cols: Z A K D
Surep: [ 75 129 107 155]
zagi: [ 85 137  95 145]
das: [ 85 113  95 145]
down: [107  95]
K
step +1: [85]
[86]
step -1: [113]
[112]
step +1: [129 107]
[130 108]
step +1: [85]
[86]

cols: C U H N Q J X Y G
makim: [128 131 148  76  76 130 137 125 105]
tepi: [127 128 128 127 127 127 129 127 127]
dapet: [127 126 130 128 127 128 129 129 127]
zop: [ 92  95 156 106 127 100 183 128 111]
count tepi: [127]
6
step -1: [130]
[129]
count makim: [130]
1

cols: E L R M T V
Filob: [136 157 155 153 138 102]
ved: [153 114 160 106  93  72]
bopi: [141 130 173 110 156 149]
pova: [141 130 173 110 152 125]
bugu: [ 85 143 139 141 135 157]
Nufik: [136 157 155 153 151 102]
Sesa: [112  86 102  91 112 161]
lup: [122 147 161 140 157 135]
Meku: [140 122 147 161 147 119]
count Sesa: [86]
1
which: [122 147 161 140]
lup
count Meku: [161]
1
which: [141 130 173 110 152 125]
pova

cols: zike ket rogi gup Fot Korub Riful Pes Gunus zisav
daziz: [159 114 121 112  99 136 138 110 124 122]
Nebo: [127 146 153 122 129 128 155 149 154 103]
kini: [115 121 149 121 123 147 143 146 139 124]
daf: [ 97 139 135 129 122 128 129 120 147 155]
dig: [101 111 136  96 128 108 153 153 134 121]
mires: [122 139 131 104 118 152 140 118 138  90]
rufe: [113 111 147 130 138 126 147 140 107 104]
Vuvat: [135 142 157 108 118 131 161 126 162 128]
feven: [149  82 130 126 130 138 116 106 140 148]
Bek: [125 132  97  79 156 146 132 149 155 110]
Gefan: [115 137 148 120 142 109 121 136 148 128]
dipi: [139 110 139 150 110 150 154 143 105 114]
step +1: [126 162]
[127 163]
which: [126 130 138]
feven
step +1: [115 121 149]
[116 122 150]

cols: B S F W
Nif: [157 142 128 131]
Lam: [124 129 119 132]
dani: [128 118  85 110]
pinan: [167 122 185 139]
situr: [123 124 156 130]
Ledak: [ 84 181 130 135]
Rut: [137 102 155  81]
Sudop: [135 145 130 156]
Muvu: [154 160 133  95]
govob: [134  95 117 138]
down: [132 110 139 130]
W
down: [124 128 167]
B
which: [130 156]
Sudop
down: [185 156 130]
F
which: [124 156]
situr

cols: lukiz topoz peb pof Sugo zunen
Sedul: [ 81 148 163 163 163 129]
pefeg: [ 97 130 111 173 143 131]
duko: [ 97 152 111 131 143 131]
down: [131 131]
zunen
count duko: [131]
2
count Sedul: [163]
3
down: [81 97]
lukiz

cols: tepu menin pul repi kap gisu
gafu: [134 173 136 131 117 134]
sev: [120 140 168 120 120 120]
dami: [101 119  77 131 112 123]
Pek: [151 124 135 127 119 141]
count sev: [120]
4
count sev: [121]
0

cols: nipe Kezu peki Lav Vus Fopi tomep doli
Zefem: [155 102 109 109 109 102 102 102]
Zaz: [142 161 157 143 132 151 136  82]
let: [130 119 129 103 124 121 125 134]
luno: [167 150 109 129 153 125 121 129]
down: [136 125]
tomep
count Zefem: [102]
4
which: [102 109 109 109 102 102]
Zefem
count luno: [129]
2

cols: nepes Fola kaluk rofeg zisu
mik: [186 122 153  99 144]
mek: [185 123 154 101 147]
dum: [189 119 148  96 136]
gumar: [189 116 146  94 132]
Mit: [148  99 155 102 148]
verob: [189 118 147  95 134]
tubaz: [183 126 156 103 151]
Lamop: [188 120 150  96 139]
bito: [187 122 152  97 141]
step +1: [119]
[120]
which: [148  96]
dum

cols: bosig fug lifur Susud
lin: [ 83 166 164 115]
Sigom: [ 93 103 156 147]
bep: [159 159 102  99]
sazes: [119 133 118 144]
bovif: [ 83 166 164 119]
naf: [ 83  94 151 102]
Tuveg: [158 152  92 160]
Lar: [103 103 103 138]
count Lar: [104]
0
down: [147  99 144 119]
Susud
step +1: [133 118]
[134 119]
which: [151 102]
naf
count bep: [158]
0
down: [103 159 133 166  94 152 103]
fug
down: [119 102]
Susud

cols: nife gopit dip povo Sani mesuz mogom
lerad: [124 112 154 112 154 154 142]
Sebef: [155 119 121 121 119 144 121]
midiv: [163  66 158 127 122 154 142]
which: [127 122 154 142]
midiv
which: [124 112]
lerad
down: [124 155]
nife
count Sebef: [119]
2
count Sebef: [121]
3
count lerad: [154]
3
count midiv: [142]
1

cols: Nutev zot gisi tonif nutug
nadu: [120 124 162 137 123]
pezo: [169 124 127 138 134]
sezi: [108 123 123 123 108]
Ful: [127 131 143 171 151]
lopog: [ 96  94 127 130 108]
sen: [127 144 155 164 118]
til: [151 119 131 131 119]
fazu: [142  78 119 156  90]
Rom: [100 105 125 152 140]
count til: [119]
2
down: [155 131 119]
gisi
step -1: [108 123 123 123]
[107 122 122 122]
count sezi: [123]
3
down: [151 108 118]
nutug
down: [123 143 127 155 131 119 125]
gisi
step -1: [125]
[124]

cols: Gik mor lig kul dur bukor
Kov: [160 156 146 153 130 166]
perug: [ 77  70  82  74 127  85]
Gulin: [152 150 152 152 125 153]
Sanan: [150 101 163 108 133 116]
muvud: [107  97 117 108 133 116]
dol: [164 162 164 155 164 155]
Fupeg: [152 151 145 156 126 157]
bura: [ 77  70  82  74 127  74]
Vas: [149 149 142 149 118 153]
loni: [ 91  82  85  70 127  74]
count Vas: [149]
3
count dol: [164]
3
which: [ 70  82  74 127  85]
perug
step +1: [162 164]
[163 165]
count Gulin: [152]
3
which: [ 77  70  82  74 127  74]
bura
down: [ 77 152 150 107 164 152  77 149]
Gik

cols: mobam lan Menok sobag vizi
Sekat: [128 130 125 123 131]
minob: [120 146 138 123  73]
matut: [119 135 136 115 121]
step -1: [123]
[122]
down: [123 123]
sobag
down: [146 135]
lan

cols: fibak ropi Gaban Viz Lir fur tib zevon norab
tof: [133 125 114 127 147 154 121 143 120]
vavam: [122 134 143 146 113  89 156 122 133]
tuf: [134 148 132 131 127 101 138 130 132]
lediv: [115 132 122 126 117 107 143 122 131]
Gevu: [134 130 135 122 127 115 143 125 124]
suzap: [117 116 117 122 137 128 120 135 133]
vis: [103 111 107 121 154 121 128 136 123]
Dod: [144 175 160 164 103 117 121 114 146]
Tovog: [129 120 125 113 132 129 117 139 118]
gadam: [151 140 138 133 108 132 132 129 124]
step +1: [143]
[144]
step -1: [132 132 129]
[131 131 128]
down: [147 113 127 117 127 137 154]
Lir

